Here is a tiny trained network, its code and every weight. The questions are about switching its units off for an input and a class, where a switched-off unit gives its printed mean instead of its output.

import numpy as np


def w(rows, s, z=0):
    codes = np.array(rows[::2]) - 128.0
    scale = np.full(codes.shape[1], s)
    scale[-1] = z or s
    return codes * scale


def norm(h):
    return h / np.sqrt((h * h).mean(-1, keepdims=True) + 1e-5)


def f(y):
    return np.maximum(y, 0)


def log_softmax(a):
    a = a - a.max(-1, keepdims=True)
    return a - np.log(np.exp(a).sum(-1, keepdims=True))


def net(x, mask):
    res = np.array(x, float).reshape(1, 3) / 4 @ E
    u = 0
    for l in range(2):
        y = f(norm(res) @ A[l][:, :-1].T + A[l][:, -1])
        res = res + np.where(mask[u : u + 4], y, B[l][:, -1]) @ B[l][:, :-1]
        u += 4
    return log_softmax(norm(res)[-1] @ U[:, :-1].T + U[:, -1])


A, B = {}, {}
E = w([
[158,250,190,239,76,197,29,127,112],'x0',
[95,102,125,142,109,160,183,37,102],'x1',
[22,110,246,75,151,192,137,174,2],'x2',
],0.0074)
A[0] = w([
[93,89,131,15,175,76,203,148,123,52],'0.n0',
[133,110,152,2,148,132,145,111,178,75],'0.n1',
[69,43,185,82,175,135,93,139,52,2],'0.n2',
[104,125,161,49,93,157,86,163,54,2],'0.n3',
],0.0098,0.0027)
B[0] = w([
[93,210,105,160,178,145,6,74,137,254],'0.n0',
[65,177,123,129,253,105,140,177,142,195],'0.n1',
[184,74,121,138,77,56,167,180,199,236],'0.n2',
[155,41,136,90,142,78,119,47,207,200],'0.n3',
],0.011,0.0092)
A[1] = w([
[112,156,164,144,134,159,104,108,151,221],'1.n0',
[155,123,150,128,140,158,107,126,129,7],'1.n1',
[179,102,55,140,142,104,159,120,160,216],'1.n2',
[107,139,93,139,157,134,246,147,87,23],'1.n3',
],0.011,0.0019)
B[1] = w([
[2,215,114,111,126,214,160,175,90,218],'1.n0',
[77,183,120,137,104,219,98,144,171,145],'1.n1',
[235,8,214,165,152,28,173,129,192,254],'1.n2',
[128,100,148,110,134,75,197,130,153,131],'1.n3',
],0.0088,0.0074)
U = w([
[173,2,156,184,40,89,167,145,203,2],'0',
[48,203,89,133,162,211,49,118,55,254],'1',
],0.0074,0.0013)

Each question gives the input, the list of numbers given to net, and the class t.
The units are the neurons (one row each of A and B). Each row of codes is followed by its name. A weight is (code - 128) times the scale printed after its matrix; where a second scale follows, it is the last column's (A, B and U).
mask holds one flag per neuron, layer by layer. A switched-off neuron (its flag False) gives its mean, the last column of its row in B, instead of its output. The means were averaged over made-up inputs and are rounded, as every weight is.
A unit's drop is (log p(t) with every unit on - log p(t) with that unit switched off) / (log p(t) with every unit on - log p(t) with every unit switched off).
The circuit of an input: a set's keep is (log p(t) with only the set's units on - log p(t) with every unit switched off) / (log p(t) with every unit on - log p(t) with every unit switched off). Starting from all 8 units, units are removed one at a time, each time the one whose removal leaves the highest keep (on an exact tie, the one counted first), for as long as the keep stays at least 0.8.
circuit, biggest first: the units of the circuit, biggest drop first
most important unit: the unit with the biggest drop
k most important neurons: the k neurons with the biggest drops, biggest first
k most important neurons of layer l: the k neurons of layer l with the biggest drops, biggest first
drop when u is switched off: that unit's drop, to one decimal
input [-8,5,-4], class 1: circuit, biggest first	(0.n0, 0.n2)
input [5,1,-2], class 1: most important unit	0.n2
input [7,-1,8], class 0: 3 most important neurons	(0.n0, 0.n3, 0.n2)
input [7,7,7], class 0: 4 most important neurons	(0.n0, 0.n3, 0.n1, 0.n2)
input [-6,4,-3], class 1: 2 most important neurons of layer 0	(0.n0, 0.n2)
input [-4,3,3], class 1: 3 most important neurons	(0.n0, 0.n1, 1.n2)
input [7,-6,7], class 0: 4 most important neurons	(0.n0, 0.n3, 0.n1, 0.n2)
input [-4,2,2], class 1: 2 most important neurons of layer 0	(0.n0, 0.n1)
input [6,-3,6], class 0: 2 most important neurons	(0.n0, 0.n3)
input [5,2,7], class 0: 2 most important neurons	(0.n0, 0.n2)
input [-7,5,4], class 1: 2 most important neurons	(0.n0, 0.n1)
input [5,-4,5], class 0: 2 most important neurons	(0.n0, 0.n3)
input [0,-4,7], class 0: drop when 0.n2 is switched off	0.2
input [-8,-2,0], class 1: most important neuron of layer 0	(0.n0)
input [-8,6,3], class 1: drop when 0.n0 is switched off	1.7
input [2,-2,8], class 0: drop when 0.n3 is switched off	0.0
